Here is a tiny trained network, its code and every weight. The questions are about switching its units off for an input and a class, where a switched-off unit gives its printed mean instead of its output.

import numpy as np


def w(rows, s, z=0):
    codes = np.array(rows[::2]) - 128.0
    scale = np.full(codes.shape[1], s)
    scale[-1] = z or s
    return codes * scale


def norm(h):
    return h / np.sqrt((h * h).mean(-1, keepdims=True) + 1e-5)


def f(y):
    return np.maximum(y, 0)


def log_softmax(a):
    a = a - a.max(-1, keepdims=True)
    return a - np.log(np.exp(a).sum(-1, keepdims=True))


def net(x, mask):
    res = np.array(x, float).reshape(1, 5) / 4 @ E
    u = 0
    for l in range(2):
        y = f(norm(res) @ A[l][:, :-1].T + A[l][:, -1])
        res = res + np.where(mask[u : u + 8], y, B[l][:, -1]) @ B[l][:, :-1]
        u += 8
    return log_softmax(norm(res)[-1] @ U[:, :-1].T + U[:, -1])


A, B = {}, {}
E = w([
[227,15,145,87,194,21,147,233,162,99,166,209],'x0',
[133,133,125,126,124,134,132,130,144,120,118,133],'x1',
[131,55,61,95,113,229,62,251,166,193,236,174],'x2',
[108,2,183,186,107,225,158,144,111,122,63,158],'x3',
[125,130,128,130,128,126,124,131,127,124,126,129],'x4',
],0.0054)
A[0] = w([
[103,27,232,149,128,180,97,106,139,116,90,124,149],'L0N0',
[195,171,145,179,96,138,113,217,140,127,145,60,62],'L0N1',
[188,188,136,129,196,70,216,21,119,81,81,93,114],'L0N2',
[187,119,196,175,183,46,204,155,134,106,118,149,2],'L0N3',
[170,112,255,161,156,117,169,55,135,51,88,43,100],'L0N4',
[176,177,95,69,237,20,116,184,141,131,147,195,71],'L0N5',
[120,212,117,29,155,113,47,96,184,206,217,128,80],'L0N6',
[162,27,191,109,171,71,128,146,153,34,156,220,58],'L0N7',
],0.0057,0.0038)
B[0] = w([
[154,65,153,93,82,147,145,90,115,14,161,201,221],'L0N0',
[125,116,100,167,87,102,171,120,123,141,130,62,137],'L0N1',
[247,76,145,144,161,191,44,154,149,113,208,91,254],'L0N2',
[81,218,241,110,152,140,123,48,158,81,99,209,198],'L0N3',
[51,131,38,165,85,99,190,188,83,136,59,140,240],'L0N4',
[159,68,133,52,173,148,153,70,114,99,194,100,230],'L0N5',
[67,183,95,203,65,72,123,167,173,81,75,157,213],'L0N6',
[129,188,128,192,163,111,195,142,117,255,134,143,236],'L0N7',
],0.0077,0.0074)
A[1] = w([
[102,62,197,168,106,162,179,136,86,169,91,200,78],'L1N0',
[100,59,171,27,72,235,42,91,154,115,152,160,23],'L1N1',
[67,134,170,128,95,46,210,94,63,117,18,145,37],'L1N2',
[176,176,66,208,131,84,30,147,162,183,128,1,1],'L1N3',
[146,188,218,135,166,107,121,40,144,35,81,137,73],'L1N4',
[60,207,111,66,96,84,167,160,140,212,174,113,84],'L1N5',
[144,185,170,113,231,91,103,126,115,216,125,124,139],'L1N6',
[146,57,83,62,75,178,96,99,42,53,88,83,52],'L1N7',
],0.0074,0.0044)
B[1] = w([
[124,156,156,164,150,156,60,180,126,237,145,152,255],'L1N0',
[76,176,204,90,178,112,132,65,127,125,148,37,185],'L1N1',
[150,201,55,206,133,77,255,116,92,151,28,133,196],'L1N2',
[155,152,170,151,126,233,43,228,64,220,56,96,202],'L1N3',
[111,137,201,69,167,98,85,27,32,147,147,153,209],'L1N4',
[77,79,73,87,123,83,204,117,203,65,102,181,176],'L1N5',
[116,121,71,127,56,149,57,150,132,33,76,47,184],'L1N6',
[166,48,37,102,57,67,193,86,211,69,126,64,208],'L1N7',
],0.0088,0.0071)
U = w([
[214,188,147,161,125,186,9,186,51,165,49,44,252],'0',
[29,215,49,167,31,130,68,216,181,77,71,133,62],'1',
[172,68,76,205,38,121,214,73,86,55,47,68,198],'2',
[35,57,211,90,76,209,132,59,204,109,203,39,62],'3',
[220,174,213,35,225,78,49,56,58,33,195,128,30],'4',
[145,73,53,51,183,56,155,214,221,70,185,173,167],'5',
[164,161,214,197,198,74,192,81,41,194,45,220,109],'6',
[160,58,210,154,185,209,128,218,149,212,215,213,70],'7',
],0.012,0.0027)

Each question gives the input, the list of numbers given to net, and the class t.
The units are the neurons (one row each of A and B). Each row of codes is followed by its name. A weight is (code - 128) times the scale printed after its matrix; where a second scale follows, it is the last column's (A, B and U).
mask holds one flag per neuron, layer by layer. A switched-off neuron (its flag False) gives its mean, the last column of its row in B, instead of its output. The means were averaged over made-up inputs and are rounded, as every weight is.
A unit's drop is (log p(t) with every unit on - log p(t) with that unit switched off) / (log p(t) with every unit on - log p(t) with every unit switched off).
The circuit of an input: a set's keep is (log p(t) with only the set's units on - log p(t) with every unit switched off) / (log p(t) with every unit on - log p(t) with every unit switched off). Starting from the 12 units with the biggest drops (on a tie, the unit counted first), units are removed one at a time, each time the one whose removal leaves the highest keep (on an exact tie, the one counted first), for as long as the keep stays at least 0.8.
circuit, biggest first: the units of the circuit, biggest drop first
most important unit: the unit with the biggest drop
top k neurons: the k neurons with the biggest drops, biggest first
top k neurons in layer l: the k neurons of layer l with the biggest drops, biggest first
input [-1,-4,8,-8,6], class 1: top neuron	[L0N6]
input [7,-6,-8,-1,8], class 4: top 3 neurons	[L0N2, L0N3, L0N5]
input [-2,-8,1,2,6], class 3: top 2 neurons in layer 0	[L0N4, L0N3]
input [-2,5,-5,-6,0], class 0: circuit, biggest first	[L0N2, L1N3]
input [0,8,-2,-3,7], class 0: top 4 neurons	[L0N2, L0N0, L1N3, L0N3]
input [-3,-3,1,6,-1], class 3: top 2 neurons	[L0N4, L1N1]
input [0,-7,4,-7,-6], class 1: top 2 neurons	[L0N6, L0N0]
input [-1,1,1,7,-2], class 3: top 3 neurons	[L0N4, L1N1, L0N6]
input [-3,8,-5,-8,5], class 0: circuit, biggest first	[L1N3, L0N2]
input [8,0,-3,-1,-4], class 4: top 3 neurons	[L0N3, L0N5, L1N6]
input [0,-6,-3,-6,-6], class 0: top 2 neurons	[L0N0, L1N3]
input [0,-4,-3,2,-6], class 2: top 3 neurons	[L0N4, L0N7, L0N2]
input [8,1,-8,-2,-2], class 4: top 2 neurons in layer 0	[L0N2, L0N3]
input [8,-7,-1,7,4], class 6: circuit, biggest first	[L0N2]
input [3,6,7,-1,-4], class 5: top 2 neurons	[L0N2, L1N0]
input [5,5,0,1,-8], class 6: top 3 neurons in layer 0	[L0N7, L0N3, L0N2]
input [-3,-4,3,2,-1], class 3: top 2 neurons	[L0N7, L1N1]
input [-4,-8,-7,0,-6], class 0: top 4 neurons	[L0N2, L0N0, L1N3, L0N5]
input [-2,-8,8,-5,8], class 1: top 2 neurons	[L0N2, L0N6]
input [-8,1,0,2,4], class 2: most important unit	L0N2
input [4,-6,0,0,6], class 4: top 2 neurons in layer 1	[L1N6, L1N2]
input [0,7,-3,-2,-4], class 0: top 3 neurons in layer 0	[L0N2, L0N0, L0N4]
input [-6,4,1,5,-4], class 3: top 3 neurons in layer 0	[L0N4, L0N6, L0N7]
input [0,-7,-2,1,8], class 2: top 2 neurons in layer 0	[L0N4, L0N7]
input [-3,-4,1,2,3], class 3: top 3 neurons in layer 0	[L0N4, L0N7, L0N3]
